(in the rows, 128 means zero)
Each row of numbers stands for one node and depends on some of the facts below. Use the named rows to name the rest.

There are 3 kinds of fact about the nodes: θ, α, Σ.
paziku: θ klenon; α flenu tanos skofel; Σ 690
komeklus: θ narori; α drepluror skinasko; Σ 515
lata: θ lilin; Σ 754
bretek: θ gofe; α falo bidos stala trubuk; Σ 754
lafla: θ sisku; Σ 754
stise: θ gofe; Σ 510
skanir: θ gofe; α klebuk pevivil; Σ 690
tebaku: α fira stusko
stusko: θ gruzar; Σ 690
dibrer: θ plebi; Σ 510
zenu: θ lilin; Σ 510
feskesur: θ trubuk; Σ 510
pevivil: θ grolun; Σ 515
biplis: θ plebi; Σ 510
zusan: θ skofel; Σ 510
karem: θ stili; Σ 754
bragin: θ komon; α satedu stise; Σ 690
skinasko: θ trizol; Σ 510
floklo: θ naster; α stusko; Σ 510
vaver: θ druveplis; α zestel; Σ 515
naster: α tiflal stabrir grezon
brumo: θ klenon; α votrer fugruste; Σ 690
klaflon: θ flefu; α fira trubuk; Σ 754
gruvik: θ zibas; α klige ruskan miklo; Σ 690
stabrir: θ treskek; Σ 690
rituk: θ padas; Σ 510
seskan: θ kilol; Σ 754
truduk: α tobak dofu miklo
bise: θ trizol; Σ 690
zesi: θ daplom; α skudror flifus; Σ 510
zenezin: θ gofe; α pegrek zusan; Σ 510
zetre: θ tadru; α falo mustus; Σ 510
zigrir: α stades draza suru
pozo: θ trizol; α skole; Σ 515
festu: θ klenon; α plebi; Σ 754
dasuzak: α stison
griskos: θ komon; Σ 510
pludol: θ grolun; α lata tripazum zestel zeflon; Σ 510
klidifem: θ zibas; Σ 510
druveplis: α pegrek bidos fliridos
ledas: θ viflom; Σ 515
stison: θ gruzar; Σ 515
tozu: θ lunu; α stili bige rituk skofel; Σ 515
skudror: θ trubuk; Σ 690
dreduplis: θ drudris; Σ 510
mobas: θ pledre; α gumus stezosum; Σ 754
vurek: θ gofe; Σ 510
stuste: θ mubok; Σ 510
pledrate: θ draza; Σ 690
flenu: θ kilol; Σ 510
tifiva: θ flopuskik; Σ 510
fumus: θ flifus; α mubir stuste radam skosel; Σ 510
fluskite: θ plaflegum; Σ 515
teplor: θ trubuk; α gruzo fira; Σ 690
klige: θ druveplis; Σ 510
kludo: θ plaflegum; Σ 510
skeki: θ mubok; Σ 510
reskel: θ flifus; Σ 510
grepom: θ naster; α pegrek feskesur mifak tiflal; Σ 690
vibu: θ kilol; Σ 510
gavur: θ treskek; Σ 510
klata: θ treskek; α sefol votrer stili zibas trogri lufles kloflan; Σ 690
flopuskik: α tripazum suru
tripazum: θ gofe; Σ 515
tiflal: θ komon; Σ 510
pegrek: θ viflom; Σ 510
pepo: θ kilol; α tobak; Σ 754
plodigrok: θ daplom; α vibu firis stabrir; Σ 754
nestak: θ viflom; Σ 690
mifak: θ kliplu; Σ 754
mesto: θ treskek; Σ 510
stala: θ viflom; Σ 690
nili: θ truduk; α soragim reskel lufles; Σ 754
vogriklum: θ zibas; α zusan gofe; Σ 515
radam: θ narori; Σ 510
mostun: θ liflon; Σ 515
geri: θ drudris; α gofe skeki mustus stise; Σ 690
ruskan: θ truduk; Σ 690
plubro: θ skofel; Σ 754
brerol: θ sisku; Σ 510
bidos: θ pledre; Σ 754
kilol: α draza
tanuzu: θ mabrik; α dadrum madren; Σ 754
groklos: θ gofe; α drigo mifak; Σ 690
votrer: θ dasuzak; Σ 690
tadru: α brerol
treskofle: θ plebi; α lafla trogri; Σ 754
falo: θ zibas; Σ 510
latrel: α biplis
fliridos: θ stizas; Σ 754
studro: θ tebaku; α stuste stades firis klebuk; Σ 510
liskin: θ foten; α dadrum kludo romosom narori miklo klusok; Σ 510
firis: θ viflom; Σ 515
miklo: θ suru; Σ 510
zufekles: θ gruzar; α gruzar pevivil roza; Σ 510
fira: θ sisku; Σ 690
romosom: θ zibas; Σ 510
madren: θ tradris; Σ 510
kloflan: θ kilol; Σ 515
plobrel: θ stizas; α flefu; Σ 515
soragim: θ latrel; Σ 690
zestel: θ tadru; Σ 510
zokes: θ liflon; Σ 510
riplorar: θ trubuk; Σ 754
komon: α biplis miklo
rudrotrin: θ gofe; α zusan kludo fliridos; Σ 515
bipi: θ foten; Σ 754
gruzo: θ skofel; Σ 690
klusar: θ klenon; α draza kloflan; Σ 754
plaflegum: α fira foten plolu
tobak: θ draza; Σ 754
pledre: α fluskite zestel
zuflor: θ liflon; α klige skeki liflon stizas; Σ 510
soflo: θ naster; Σ 690
trogri: θ padas; Σ 510
mustus: θ druveplis; Σ 510
dofu: θ lilin; Σ 510
grezon: θ foten; Σ 515
kliplu: α stades grolun bige
kuven: θ mabrik; α nestak stise; Σ 754
padas: α klebuk lafla
bige: θ zigrir; Σ 690
golirom: α gavur
skole: θ fugrum; Σ 510
sazel: θ stili; α gofe dofu; Σ 510
gragre: θ grolun; α flenu flefu; Σ 510
tanos: θ komon; Σ 754
lilu: θ suru; Σ 510
breklagrok: θ golirom; α dadrum klidifem; Σ 754
dogris: θ lunu; Σ 754
klebuk: θ plaflegum; Σ 754
steskun: θ liflon; Σ 510
plusti: θ komon; α zusan; Σ 510
skosel: θ fugruste; Σ 510
ruzim: θ zigrir; Σ 510
stuskis: θ klusok; α plolu; Σ 515
dastel: θ fluzo; α tradris zeflon; Σ 510
stobrusal: θ kilol; α flifus seskan reskel; Σ 510
roza: θ pledre; Σ 754
mubir: θ zigrir; Σ 510
drigo: θ lilin; Σ 754
stezosum: θ truduk; Σ 690
trever: θ viflom; Σ 690
zeflon: θ kilol; Σ 690
trizol: α firis lilu flenu
drerek: θ tadru; Σ 510
litroskur: θ plaflegum; Σ 690
viflom: α plolu litroskur
drepluror: θ treskek; Σ 515
gumus: θ stades; Σ 754
pofil: θ klusok; α griskos grolun stise; Σ 510
plolu: θ stizas; Σ 754
sefol: θ tadru; Σ 515
dadrum: θ trubuk; Σ 515
satedu: θ kilol; Σ 510
fivi: θ liflon; α skosel tanos litroskur stizas; Σ 510
suskun: θ gofe; Σ 690

Some nodes and their rows:
stobrusal: [164  73 163  54 153 118  78  48 130 166 185 129 132  62 104 106  85 144
 126 131 112 100 117 192 115 118 158 150 104 155 128 101 110 122 170 111
 113 106]
dadrum: [105 147 120 133 130  85 104  98 108 132 152  75 134 116 162 133 113 114
 128 111 142 126 139  91 104 140 146 130 140 105 136 137 158 145  95 166
 142 115]
vogriklum: [143 171 130 132 134 106 106 114  84 127 157 105 130  85 164 122 122 136
 120 154 112 123 147 163 147 138 138 136 127 108 144 138 163 130  99 161
 143 133]
klige: [ 95 125  79 138 143 122 104 105 120 107 156 101 145 100 133 141 106 130
 120  55 166 132 138 129  87 123 144 156 118 109 105 131 150 134 132 120
 155 118]
mabrik: [173 145 125 110 143 140 112 138 146 108  86 134 139 142 156 130 111 116
 115 183 127 130 122 123 144 122 124 130 123 153 132 130 131 138 154  76
 140 121]
suru: [183 145 124 122 142 120 118 129 156 111  87 120 144 149 127 141 109  90
 121 184 133 136 124  89 127 116 135 133 120 163 132 134 131 147 159  62
 118 114]
bise: [100 160 141 137 122  88  99 120 121 112 128 118 135  84 138 112 123 163
 123 124 137 134 126  73  82 132 134 135 119 150 123 105 140 136 126 134
 105 117]
mustus: [107 126  89 139 145 127 104 115 120 103 173 100 145 100 131 137 106 134
 125  69 162 130 129 122  99 114 136 152 113 112 102 127 156 132 125 137
 139 118]
mesto: [105 133 133 126 142 140 104 103 126 117 152 103 138  90 111 128 121 133
 100 114 142 134 132 128 102 114 132 147 111 128 109 102 144 131 105 188
 151 119]
falo: [ 99 129 105 145 142 128 103 119 121 105 182 100 146 102 128 132 112 130
 122  69 164 132 126 106 122 111 120 150 114 107 100 113 162 135 117 175
 130 118]
narori: [167 122  74 125 134 134 103 137 136 114  93 114 137 153 184 138 106 114
 125 153 140 134 132 108 123 141 132 132 127 138 124 139 145 139 154  55
 163 126]
bipi: [ 68 138 136 140 129 103 106  98 117 126 141 135 144 108 117 122 118 121
 118 168 122 123 127  84 142 118 132 128 126 137 112 125 141 131  77 133
 142 135]
lunu: [178 147 122 110 140 139 114 135 149 108  87 131 140 143 158 131 111 114
 116 175 127 132 123 123 142 120 125 133 124 152 132 130 134 137 156  74
 141 121]
dibrer: [113 133 135 120 142 141 105 105 130 113 146 109 138  99 111 124 120 138
 106 108 143 132 127 129 101 113 133 144 109 131 110 113 146 129 112 176
 147 119]
flifus: [147 139 127 101 138 134 111 118 162 105  74 124 140 158 153 137 109 105
 116 162 140 134 120  88 114 119 129 132 131 154 127 131 118 145 156  81
 141 108]
trizol: [203 165 120 131 147 133 126 150 130 104  93 145 142 110 127 129 118 111
 112 223 102 132 136 164 172 113 131 139 107 159 140 142 132 132 162  35
 116 131]
lilin: [170 145 124 115 139 139 113 135 147 110  92 132 141 141 161 129 115 113
 113 190 127 133 123 119 149 120 121 131 124 150 133 130 132 138 149  81
 140 122]
kilol: [229 100 136  78 151 103  98  91 147 148 122 144 138 109 133 118  86 101
 131 195 103 110 113 177 158 118 150 138 109 172 144 130 106 136 207   9
  92 109]

Rows to name:
No name comes twice in this set of rows, the named rows included.
[169 138 122 112 140 132 112 132 151 111  93 122 141 153 157 132 112 105
 123 174 135 132 122  96 139 117 122 134 125 152 128 129 137 142 150  86
 136 117] : plebi
[ 70 131 103 165 127  96 104 118 113 121 181 124 148 121 140 124 111 113
 141 147 141 127 121  45 167 116 121 127 123 126 106 131 168 132  78 144
 124 137] : bidos
[199 162 119 116 146 133 126 133 133 103  72 151 141 109 135 134 117 119
 109 210 103 130 142 177 155 119 137 142 113 159 143 147 120 132 163  23
 133 126] : kliplu
[215  78 122 117 160  92  88  73 129 166 238 104 142  80  84 113  75  95
 155 110 130 105 112 147 133 105 157 150  87 153 117 122 147 131 180  99
  53 103] : vibu
[ 61 170 144 143 124  86  98 129 134  88 150 122 149 105 154 115 111 167
 143  67 171 133 104  51 109 106 112 143 126 126 105 108 153 139 147 153
  69 104] : fira
[ 51 143 161 117 127 106 110  78 121 123 106 152 139  86 108 120 129 131
 100 199 100 124 137 118 134 122 141 135 129 151 124 122 110 127  69 122
 164 136] : nili
[133 190 167 105 143 100 123  89 107 118 117 130 136  71 111 125 122 140
 107 166  98 123 144 189 132 115 156 141 124 128 150 146 127 132 114 123
 123 119] : tozu
[ 90 160 139 136 125  79 103  93 135 107  94 111 139  92 108 125 118 143
 125  99 148 137 130  60  56 128 153 142 126 153 119 117 121 145 134 109
 102 101] : votrer
[102 167 123 160 126  64 110 108 124 106 113 115 143  82 109 128 116 140
 125 102 147 138 133  74  69 126 152 148 119 147 120 127 130 145 140  90
  80 104] : bige
[ 26 146 134 152 129  88 112 101 130  96 158 146 158 118 123 126 104 117
 138 110 153 123 113  49 180  98 114 140 131 119  97 128 144 134 104 129
 101 124] : plolu
[129 173 158 131 139  85 119  95 119 122 154  96 142 112 113 131 112 104
 130 128 132 129 131  96 122 112 151 132 127 125 136 144 149 146 104 154
 100 106] : pevivil
[162 146 101 134 138 145 124 143 127 130 185  94 142 159 107 101 115 155
 151  91 185 127 100  57  39 120 185 136  95 128  60 184 195 114  46 142
 151 110] : pegrek
[ 82 156 145 126 122  83 100  96 134 114  96 115 135  94 121 121 123 153
 118 114 144 136 125  74  54 130 146 139 128 153 122 109 122 141 131 129
 110 102] : soragim
[148 151  87 133 144 111 120 134 140  88  97 132 152 138 162 144 102 110
 132 128 147 132 127 119 159 115 126 148 125 129 121 151 138 142 181  29
 120 119] : stizas

The same nodes again, as new rows of numbers:
Named rows:
ledas: [ 88 176 151 122 160 155 142 139 131  97 156  85 145 138  45 132 188 198
 104  76 170 123 139  94 124  92  82 184 158 133  79]
nili: [117 166 177 128  60 108 134 104 118 163 141 141 150  55 132  89 152 128
 135 139 117 103 124 100 104 121 134 123 104 150 130]
tozu: [133 141 161 112  77 131 146 119  99 139 172 152 159 108 113 122 147 151
  76 107 149 128 153  84 134 164  91 121 168 149 121]
klige: [147 134 110 138 124 151 127 150 137  85 114 127 132 153 181 154 125 115
 200 103 158 136 119 128 119 119 117 144 124 125 165]
nestak: [ 80 172 125 147 186 124 157 144 146  76 122  86 124 173  74 118 169 209
 152  91 201 112 168 134  79 103 117 163 150 134  85]
seskan: [121  68 130 140  97 140 126  98 121 103 116  67  92  63 146  74 169 127
 164 180  96  63  84  72 108 171 195 173 107  96 145]
pludol: [133 131 154 120  83 137 107 140 118 187 159 149 130 123 129  95 126 102
 139 101 127 123 130 115 112 104 110 149 147 131 125]
lata: [122 156 132 143  90 101 154 130 129 148 122 111 133  96 140 106 164 132
 141 153 108 118  90 121 138 106 143 140  94 119 145]
tripazum: [ 59 138  94 141 154 109 155  94 155  88 125 214 146 154  85  97 196 120
 115 144  77 174 112  51 169  98 112 142 152  83 172]
vurek: [ 76 131 115 116 149 121 105  99 151 102 120 225 117 168 117  72 148 100
 181 118  80 162 130  72 124  80 113 127 160 103 181]
bretek: [ 47 156 140  61 127 122 117  67 100 144 117 203 130 121 133  28 148 135
 159 152  65 152 140  64 126  87 103  82 107 101 148]
rudrotrin: [ 61 130 115  82 160 150 132  64  84 133 124 213 162 138  77  66 153  93
 125 111 105 183 146  36 159 108  84 120 112  94 129]
plolu: [ 97 156 117 127 117 112 145 139 131 108 118  89 132 117 195 117 161 190
 151 171  99 113  97 142 138 115 122 109 105 116 163]
paziku: [117 127 131 123  91  95 159 127  86 142 148 158 116 152 143 100 118 162
 109 117 167 123 183 130 100 171 118  95 155 132 104]
gumus: [123 148 129 134  99 107 152 123 125 131 113 113 133 101 149 114 161 138
 152 155 110 120  93 127 129 116 144 127  94 123 143]
liskin: [149 131 146 105  97 172 106 114  86 165 138 149 153 116 143 108  97  72
 182  78 172 136 157 105 100 116 101 137 106 142 115]
fluskite: [115 132 107 152 111 135 162 141 130 141 148 116 161 115 121 145 165 129
  88 126 131 140 105 107 166 126 110 154 122 110 135]
stise: [ 86 131  90 127 170 122 119 106 158  42  88 220 122 194 146 102 153 107
 209 122  95 171 125  82 130  94 122 130 155 100 213]

Which node is each row?
No name comes twice in this set of rows, the named rows included.
[ 90 134 123 104 106 151 129 135 103 141 165 119 157 112 158 127 153 178
  87 128 125 130 138 100 153 147  75 111 142 123 124] : stuskis
[ 95 157 184  76 213 158  58 116 145 100 132  84 117 116  73 153 110 217
  90 113 133 107 180 150 105 120 107 101 163 174  63] : viflom
[117 133  89 159 130 127 172 120 123 108 110 137 147 141 157 132 126 138
 160 117 181 129 149 137 115 146 137 115 101 121 128] : ruskan
[115 168 144 126 164 119 176 160 129  58 133  77 112 204  25 132 199 213
  94  86 168 133 116 105 135 112  94 193 194 123  94] : firis
[113 130 119 113 110 131 146 114  81 147 138 145 140 137 157 100 107 150
 140 105 180 130 193 130  93 160 113  85 115 135  98] : geri
[134 159 133 120  87  96 170 132 115  87 107 117 119 136 185 118 155 172
 158 162 117 125 104 137 128 148 127 110 125 134 162] : tanos
[140  38 101 129 120 170  95 126 118  77 124  86  73 135 160  85 133 114
 193 125 131  81 111  85 105 178 162 182 155  90 145] : satedu
[125 148 112 124 109 119 170 123 105 134  94  96 131 130 140 107 145 113
 162 146 125 138  81 131 143 102 138 139  60 102 142] : fliridos
[144 138 145  96  87 157 108 131  97 142 145 147 145 140 182 125 110 126
 176  89 161 129 159 122 105 137  90 107 142 146 141] : zuflor
[147 136 130 176 101 112 132 153 173 106 140 143 124 129 140 146 152 106
 161 114 132 120 101 127 113 109 145 172 163 129 168] : trogri
[124 128  90 137 117 137 128 168 139 135 126 111 129 159 187 143 124 119
 166 122 124 139  99 147 143 102 115 144 117 107 159] : falo
[158 124 147 160 171 111 109 119 183  87 108 130 135 101  88 193 121 132
  84 159 104 120 128 154 137 150 166 115 147 158 131] : stili
[128 133 119  99 100 160 153 121  72 161 148 127 171 125 130 127 132 117
 104 111 159 154 133  93 160 145  85 126 108 118 104] : vogriklum
[106 112 108 113 107 109 164 134  64 206 143 133 115 159 100  72 109 114
  96 109 156 133 152 134 124 131 113 124 100 103  68] : grepom
[137 132 117 175 111 121 121 155 181 116 136 137 134 121 149 149 157 107
 160 120 127 120 103 132 120  97 135 170 136 122 168] : reskel

